In the rows, 128 means zero.
Each row has a class, written as a number after it.
[109 136 125 112 122 123 119 134 134 105 126 120 109  99 153 117 131 132
 111  86 119 128 135 128 129 124 129 120 128 114 136 122 117 141 137 124
 128 159 110 141 143 128 140 134]	2
[ 76 127 146  85 176 128 195 128 125  96 120 114 123 119 162 149 125 113
 119 144 118 166 111 110 160 120 101 166 138  97 161 132 137 151 131 148
 112 171  86 145 142 113 162 142]	8
[131 146  76 122 119  81  98 110 107 114  75 102 159 100 170  30  81 142
  87 105 107 124 120 183 158 146  71 131 152 164 167 110 120 119 173 127
 135 236 181 109 156  82  84 108]	2
[102 138 163  81 168 122 134 130 135 155 134 122 148 162 152 133 147 123
 158 185 114 140  49  92 145 129  57 186 134 106  65 108 155 157  86  83
  96 120 114 141  85 113 162 163]	1
[189 151 148 101 123 133 149 121 148 110  95 185 104 109  99 190 151 134
 107 104 145 158 126  82 130 115 136 118  94  94 146 171 119 165 108 142
 108  94  73 105 134 138 142 130]	8
[ 96 138 146  93 113 135 133 138 123 116 129 107 164 108 182  52 143 128
 128 127 126  93 130 156 143 167 114 177 139 132  95 127 114 174 155  97
  98 164 161 184 126 127 103 141]	9
[116 125 126 135 131 105 109 136 100 143 142 149 156 127 124  92 109 155
 107 128 115 126 106 121 135 119 101 151 135 138 173 129 140  97 137 127
 147 178 135 109 127  95 103 136]	5
[127 138 156  91 101 155 153 134 140 101 130 152 129 101 148 112 160 139
 112 102 137 112 156 119 129 154 156 141 121 107 108 158  99 189 133 112
 106 110 114 178 133 148 129 144]	9
[178 133 150 139  96 107  93 133 107 160 143 165 168 152  99  87 132 159
 110 132 140 108 105 106 115 138  90 156 110 143 108 160 109 129 123  90
 131 118 140 131 117 110  79 140]	5
[148 120 143 133  96 124 107 139 126 143 189 146 135 128 104  97 131 146
 137  96 152 107 136  94 114 124 178 148  99 124 119 171 110 117 139 126
 136  99 121 145 141 128 113 141]	12
[ 49 137 150 120 166 144 142 143 143  93 133  92 103  84 179 135 140  99
 137 103 128 119 135 135 148 114 143 143 146  97 154  97 169 143 146 139
 122 183  92 153 128 139 149 126]	8
[ 58 126 149 113 138 165 173 122 142 105 183 122 121 127 146 136 139 120
 135 107 134 127 143  99 133 111 166 139 126  91 132 135 129 148 106 139
 112 118  84 166 158 138 152 150]	6
[142 135 133 129 157 117 116 125 133 173 108 143 146 131 117 134 131 119
 140 160 122 134  66 103 140 120  53 154 143 130 106 111 158 132  99  87
 125 137 106 104  93 108 137 142]	5
[137 145 151 123 104 105 122 141 132  94 184 158 108 130  99 146 140 159
  95  78 121 115 150  92 128 121 186 139  86  95 160 155 122 104 122 156
 130 123 123 118 138 132 107 125]	4
[ 61 119 114 154 134 139 117 150 129 110 161 134 111  60 154 132 122 153
 123  74  92 119 148 125 128 111 206 106 129 101 227  89 155  97 149 167
 176 163  94 116 136 135 135 135]	3
[ 88 137 185 130 141 135 118 147 131 113 188 131 113 153 121 194 161 126
 140 141 124 113 110  90 118 101 154 129 122  91 112  97 183  94  97 127
 137 112  99 135  91 141 152 131]	1
[168 129 123 114 129 121 174 113 127 116 107 172 134 116 100 168 121 157
  93 129 106 172 124  98 137 132 131 115 110 112 183 141 106 129 116 166
 134 118  84 103 141 115 136 137]	3
[160 144 169 115 144 124 148 119 132 134 128 153 137 162  99 177 152 117
 119 160 135 141  86  91 131 117  74 138 133 113  89 131 142 136  85 105
 113 118  96 119 103 118 132 127]	5
[141 135  83 148 128 108  87 118 117 161  99 105 160 138 132  60  84 126
 142 145 126 108 120 150 142 120 114 137 133 169 144 124 155  99 168 131
 149 176 178  96 127  98  90 102]	0
[143 135  84 111 114  91 116 121 111 136  97 175 153  90 143  76  98 170
  87 113 116 143 107 139 141 138 132 143 129 145 200 153 108 113 143 136
 131 190 141  79 160  86  95 134]	10
[128 128 118 169 182 154 159 103 151 162 113 160  95 157  76 250 136  85
 145 169 119 152 104  92 146  79 105  67 139 125 157  91 200  82  70 152
 155  86  47  76 102 133 189 129]	6
[ 95 140 157  77 152  98 173 124 134  84 152  89 165 139 179  73 125 109
 124 162 134 143  94 148 159 139 103 206 137 114  93 103 121 136 141 112
  69 217 168 144 142 100  98 114]	7
[ 84 129 166  99 134 157 177 115 161 120 163 115 134 141 140 174 170  97
 146 155 151 122 112 104 118 127 139 147 142 104  61 135 120 169  92  96
  99 114  97 165 131 142 143 138]	10
[179 119 152 133 117 141 147 139 123 164 141 197 124 149  59 216 138 150
 138 157 120 138 100  58 118 113 156 120  92 100 132 149 145 109  96 123
 143  48  84 102  85 135 165 156]	9
[116 123 104 152 119 115  97 124 108 164 140 112 157 119 117  91 104 142
 147 126 130 100 101 131 133 135 120 154 125 159 160 112 139  89 156 126
 140 184 160 112 128 102  84 120]	11
[ 78 130 133 158 166 149 157 122 140 127 100  88 142 131 144 165 134  59
 150 179 112 108 124 159 152 124 106 108 173 149 133  62 202 101 133 131
 137 167 132 127  93 130 146 107]	9
[149 128 136 135 125  97 113 147 109 126 169 151 121 137 105 125 115 152
 119 121 127 130 110 112 137 105 151 136 111 120 160 134 143  71 137 149
 144 145 117 100 123 109 123 128]	12
[249 141 123 165  76 100  67  97 133 162 102 169 168 140  78  83 139 156
 104 134 146 107 145 131 109 158 109 111 100 193 126 173  91 129 149 101
 146  98 164 105 142 119  57 111]	7
[192 141 121 145 113 114  95 102 122 163  95 158 163 156 100 122 134 141
 109 154 129 126 120 118 124 142  86 112 126 173 137 148 133 123 119 120
 146  99 135 113 123 111 116 123]	1
[101 143 133 133 132 107  75 138 115 138 133 119 155 120 164  74 126 137
 133 129 117 102 100 143 139 132 108 154 138 141 134  96 167 106 139 114
 134 169 157 122 107 108 103 125]	1
[133 128 137 104 122 110 152 137 101 132 123 140 166 138 135  97 113 147
 117 163 111 129 101 127 150 141 114 171 123 129 143 126 129 112 139 122
 113 159 153 124 112 101 115 141]	9
[150 141 157 144 104 127 136 134 128  89 160 160 106 110  91 193 144 155
  98  92 118 129 149 103 116 111 204  91  94  96 178 114 136  93 126 175
 143 124  93 104 129 143 114 109]	3
[131 142 137 114 143 135 144 121 139 142 130 168 118 132 119 152 138 135
 129 129 126 144  98  94 146 112 113 129 117 104 133 126 144 134  88 128
 114 106  80 109 123 126 150 150]	6
[ 85 137 149 136 126 120  76 150 117 132 165  69 147 154 163  62 127 135
 153 144 131  74 128 151 127 126 122 159 137 141  87 111 158 124 165 109
 146 163 165 169 109 129  91 121]	0
[ 97 122 133 132 146 147 151 124 139 135 129 114 131 107 132 144 126 103
 146 121 135 128 127 102 134 116 144 147 122 117 147 137 141 142 138 135
 126 132  99 142 136 129 144 138]	8
[130 129 118 141 132 150 132 105 139 142 116 137 121 119 102 163 142 132
 124 122 134 125 136 119 125 136 109  97 147 151 160 136 131 139 131 136
 154 128  91 143 134 135 130 124]	11
[184 146 204 146  92 136 119 130 143 121 170 123 129 155  87 171 182 138
 137 133 139  96 131  93 100 131 146 120  86 112  55 127 116 142 104 111
 119  65 111 151 101 160 102 121]	3
[104 129 144 160 140 147 126 135 136 116 137 129  99 103 117 184 138 111
 127 103 133 117 155 115 126  99 172  97 124 119 184 121 167 108 142 158
 162 129  82 127 127 148 146 118]	8
[137 146 121 123 113  99  93 127 108 142 129 149 151 119 146  48 113 160
 112 111 125 114 108 136 150 131 109 154 110 140 157 124 130 111 135 127
 113 167 146 107 143  99  85 137]	6
[123 147 131  94 135 132 122 143 135 111 131 144 106 122 142 131 132 147
 126 111 132 135 122 104 135 118 142 133 121  91 116 146 140 157 125 129
 132 128 103 131 122 133 143 135]	0
[170 146 169 156 106 139  94 130 152 152 138 127 126 122  97 166 170 123
 148 125 130  93 116 105 109 129 140 108 102 120  82 106 141 138 111 113
 135  75 101 130  91 158 108 124]	3
[110 148 178 129 102 101  99 143 121 106 188 120 141 149 136 123 149 135
 124 139 143  78 105 143 119 112 157 151 118 121  98 104 156  79 130 109
 117 173 156 121 115 121  72 101]	10
[182 147 133 128  66 105 101 118 107 116 143 196 147 131 105  74 118 181
  75  84 136 116 158 123 127 128 163 118  83 146 185 172  93 108 145 152
 123 132 144 108 170 115  65 120]	6
[103 141 138 134 126 162 166 105 183  71 156 126  95 106 123 174 161  92
 114  71 137 113 196 114 130 131 184 109 130 104 127 147 120 167 117 154
 120 106  93 161 162 161 139 110]	4
[138 147 158 138 125 145 134 116 141 101 144 137  88 129  92 216 164 120
 118 114 144 116 138 116 123 118 146  83 130 121 139 110 148 115 117 145
 134 139  92 124 122 152 121  94]	11
[116 159 165 129 122 147 106 122 154 107 150  65 134 166 150 106 158  90
 159 139 162  74 147 147 123 126 131 139 137 131  31 115 151 158 135 103
 107 139 155 168 116 150  99  88]	0
[100 149 175  78 154 132 167 127 167  75 142 117 119 114 167 150 167 106
 119 138 138 146 117 126 146 131 122 154 144  89  89 110 127 171 114 113
  91 163 103 157 131 137 135 124]	7
[186 145  91 178 152  99 114  97 145 160  84 138 126 147  75 175 116 100
 123 153 105 130 113 123 151 116  87 102 129 165 165 111 174  77 113 151
 152 128 128  57 109 111 122  98]	4
[ 95 115 139 130 119 126 128 142 120 139 175 151 138 120 124 136 130 158
 123 130 130 121 116 103 111 119 161 143 121 117 143 148 127 114 121 125
 149 124 105 134 133 123 125 157]	10
[190 168 137 143  82 111  90 132 124  84 129 213 111 109 104 168 147 160
  75  68 139 124 158 115 122 115 207  77  98 121 199 129 148  82 130 168
 135 137 120  68 134 131 112  86]	1
[126 128 109 141 154 152 170  96 163 102 117 130 103 112 118 167 134  79
 121 110 142 148 165 128 142 113 149  83 158 140 155 134 142 130 126 159
 135 138  84 123 156 135 164 103]	12
[107 109 132 121 140 115 133 156 111 132 189 164 113 125 105 147 112 162
 127 115 119 146 111  80 131  99 167 142 114  96 174 149 143  84 128 154
 158 126  81 119 124 114 163 158]	12
[166 135 122 137 132 107  94 120 147 163 105 137 160 118 128  95 127 128
 135 158 130 126  98 134 135 138  87 149 129 156 115 125 126 138 136  98
 132 135 140 117 116 115 104 134]	7
[125 163 165 112 134 113 104 125 134 103 127 121 133 135 155 127 154 114
 122 138 131 111 106 138 142 128 109 141 136 121 103  89 166 121 116 116
 104 165 141 121 107 122 112 101]	1
[137 151 147 144 120 137 106 122 140 127 142 159 105 118 115 155 149 124
 123 101 139 111 132 115 135 106 149  97 112 120 137 112 159 113 104 136
 127 112  93 106 126 144 126 119]	6
[163 133 132 135  94 102  97 132 119 149 145 133 146 143 106 104 117 137
 133 112 133 111 106 106 116 121 131 144  93 132 105 128 117 102 131 107
 119 135 152 110 126 112 101 128]	2
[187 147 131 144 109 143 149 104 134 113  87 159 125 126  95 177 144 108
 102 138 135 124 158 135 135 131 143  76 129 150 147 130 142 121 126 143
 132 114 119 107 120 141 125  94]	9
[161 139 148 189 149 178 115  85 196 204  71  85 142 143  88 174 172  79
 178 187 123  90 117 121 118 135  76  80 164 166  69  75 172 164 104  96
 152  65  79 151  69 153 145 127]	3
[128 139 147 101 114 125 173 121 133  95 148 131 143 112 128 129 132 141
 110 110 118 141 128 113 135 132 165 145 106  99 144 122 107 129 129 155
 102 157 121 125 147 120 106 119]	3
[139 133 116 166 107 104  58 136 108 181 140 155 151 119 118  66 108 160
 135 115 122  92 106 126 135 121 126 140 104 151 163 114 153  82 140 125
 146 139 142  93 121 108  84 141]	6
[137 143 115 147 117 155 109 113 152 123 110 146  97  82 112 165 155 130
 118  79 144 108 158 131 122 134 147  74 140 143 167 128 134 145 136 141
 155 130  92 133 139 155 120 110]	11
[153 151 102 166 153 155 136  78 166 133  65 151 100 107 112 189 147  80
 116 120 132 139 151 139 150 113 106  49 157 158 164 103 170 131 101 153
 139 118  74  89 142 140 152  99]	6
[143 126 175 154  84 156  98 146 139 140 181 130 127 118 105 131 156 134
 150  84 166  79 159  83  89 124 199 144  77 110  96 177 106 157 140 110
 134  62 108 179 135 164 110 143]	8
[ 63 111 112 135 163 131 133 136 126 164 144  87 139 135 138 135 104 102
 170 147 108 132  82 104 133 104  99 151 142 118 115  93 162  99 120 112
 139 147 106 129 108 107 168 153]	2
[144 145 160 108  79 138 127 127 123  85 169 160 111 113 110 139 161 172
  92  70 153 107 163 114 111 144 172 113 106 116 148 163  89 148 140 141
 128 135 115 161 160 145  90 118]	11
[ 84 146 188  89 114 125 134 146 119  62 194 141 121 136 155 133 158 151
  96 101 131 116 143 115 125 127 175 148 118  87 132 127 132 124 125 139
 112 154 122 165 139 133 119 124]	1
[133 134 121 140 149 157 156  92 158 145 108 124 115 131  93 203 150  92
 150 140 145 132 117 108 134 125 104 101 146 142 121 112 150 138 109 128
 125 128  95 120 120 137 145 109]	11
[ 88 120 123 160 137 138  89 155 129 151 139 123 118  77 139 122 124 134
 146  90 126 102 136 114 124 113 163 132 117 117 182 128 160 121 156 140
 168 130  97 135 124 138 137 148]	8
[ 61 123 138 123 159 119 147 135 119 127 159  97 158 127 160  94 115 111
 139 141 123 122  93 124 145 118 103 185 154 114 128  97 156 113 129 111
 114 203 139 135 123  98 117 131]	5
[112 120 117 128 106  92 104 164 104 126 202 182 120 109 102 111  96 206
  98  67  98 126 132  74 130 111 208 168  74  87 222 172 116  77 140 169
 161 128 118 103 142 111 119 161]	4
[129 138 154 113 118 109 107 138 124 145 135 107 167 121 147  73 135 149
 142 142 111 105  88 130 135 149  96 180 113 125  94 104 119 143 137 104
 109 148 144 143 105 117  89 144]	3
[150 161 112 146 134 129 138 101 139  98  96 176  98 101 118 169 132 115
  94  94 130 147 143 134 157 101 147  67 131 131 195  98 168  94 110 169
 122 159  94  64 144 125 129  94]	6
[122 135 122 129 124 153 128 125 150 124 142 132 115 130 119 144 130 126
 138 109 144 119 156 100 119 111 176 112 123 113 125 153 139 145 133 140
 147 109 107 135 137 143 141 119]	0
[ 90 146 132 126 142 124 143 111 157 106 148  72 139 136 149 104 142  86
 135 119 126  99 144 143 146 141 120 163 140 131 102 115 137 140 131 126
 101 163 155 153 141 129 112 106]	4
[ 66 118  96 128 193  98 126 128 134 150 101  90 166 102 186  67  94 111
 148 177  99 145  79 159 169 130  66 181 173 151 161  75 170 110 158 119
 137 224 148 117 116  85 129 140]	7
[149 136 103 138 137  98  94 112 114 192  96 133 173 142 135  53 104 133
 140 161 118 120  74 136 158 136  48 162 127 165 128 113 144 114 125 105
 118 148 149  99 119  88  98 144]	6
[183 158 104 209 105 121  60 119 156 139 114 147 100  97  81 166 141 108
 119  70 129  82 167 131 125 118 180  66 113 159 171 113 170  77 134 158
 168 112 123  76 119 147 103  83]	4
[110 127 124 157 102 148  99 123 130 143 161 120 132 110 108 129 138 137
 141  90 146  86 143 124 114 134 168 117 125 144 153 124 134 113 152 135
 148 146 131 140 139 137  94 116]	11
[126 123 101 149 102 115 112 142 133 126 182 173 117  98  96 121 108 171
 107  51 117 119 163  83 118 120 225 143  85 101 214 169 117  93 136 166
 153 116 122 106 159 124 118 144]	4
[173 122 140 130  97 141 141 134 129 132 167 200 107 104  76 163 128 177
 115  70 144 143 145  55 111 100 216 137  68  86 177 197  98 130 130 157
 141  72  66 110 152 138 137 145]	8
[107 132 160  93 138 139 167 122 135 120 151 126 154 144 141 115 147 117
 128 136 140 135 106 101 130 133  91 177 140 106  77 145 108 171 104  92
  90 142 117 164 132 116 126 142]	5
[114 125 143 112 134 101 115 134 103 159 124  84 181 143 157  44 115 137
 142 165 127 105  92 137 145 152  62 209 121 150 112 139 118 147 163  98
 115 166 156 163 123 100  94 150]	8
[185 123 104 167 103 101  94 106 117 199 101 118 202 135 101  61 101 141
 146 158 113 107  97 131 127 154  91 158 107 185 130 123 113 112 152 114
 135 127 170 106 120  98  71 130]	3
[160 139 131 134  99 164 116 124 151 122 139 200  77  80  77 207 160 165
 106  50 148 128 161  80 103 123 194  66 106 106 180 169 113 151 115 154
 159  78  56 125 145 165 140 134]	11
[113 125 164 121 124 110 126 154 128 102 186 152 133 121 126 133 127 163
 116 128 126 132 121 105 123 113 178 158 106  96 155 130 126 101 134 136
 138 147 119 129 130 123 115 140]	7
[184 128 123 149 118 109 106 115 138 152 120 160 158 132  98 119 124 144
 116 152 131 131 123 120 124 133 117 129 117 159 146 147 118 117 140 121
 149 120 130 110 131 115 104 127]	7
[127 151 145 113 112 122 101 130 131  96 138 154 124 110 145 121 149 149
 100  92 130 116 143 123 128 132 155 124 121 117 150 130 139 130 131 136
 125 144 126 128 136 128 118 117]	1
[119 152 144 130 134 138  78 134 151 144 124  89 126 139 147 108 148 115
 159 139 140  86 124 137 128 124 109 133 141 133  66 118 163 159 136 101
 138 125 132 150  98 146 119 117]	0
[120 131 158 147 124 166 103 137 158 149 135 131 108  95 121 163 163 115
 148  95 147 101 148  94 109 120 157 113 117 111 120 152 141 173 130 120
 151  71  70 165 121 166 149 147]	8
[124 109 104 138 180 152 137 129 143 187 107 181  82 121  76 252 134 125
 164 138 114 163  77  61 130 102 115 101 141 101 172 117 172 106  89 133
 164  98  52  87  89 130 198 152]	11
[177 153 166 135  83 110  96 129 130 101 149 132 116 152 105 146 153 132
 107 103 142 100 140 123 107 120 140 108 100 124  94 127 117 113 126 118
 120 126 133 131 128 137  94 104]	2
[159 154 129 184 158 155 141  66 165 142  58 117 110 151 100 193 155  51
 123 165 136 121 147 154 157 109  76  37 171 186 130  80 182 114  94 140
 145 119  94  95 118 143 135  77]	6
[ 82 115  80 131 163 108 112 125 116 159 106  76 157  97 186  18 102 119
 142 138 112 122 113 171 167 149  75 157 177 175 161 110 145 130 177 130
 149 205 152 137 139  96 129 135]	12
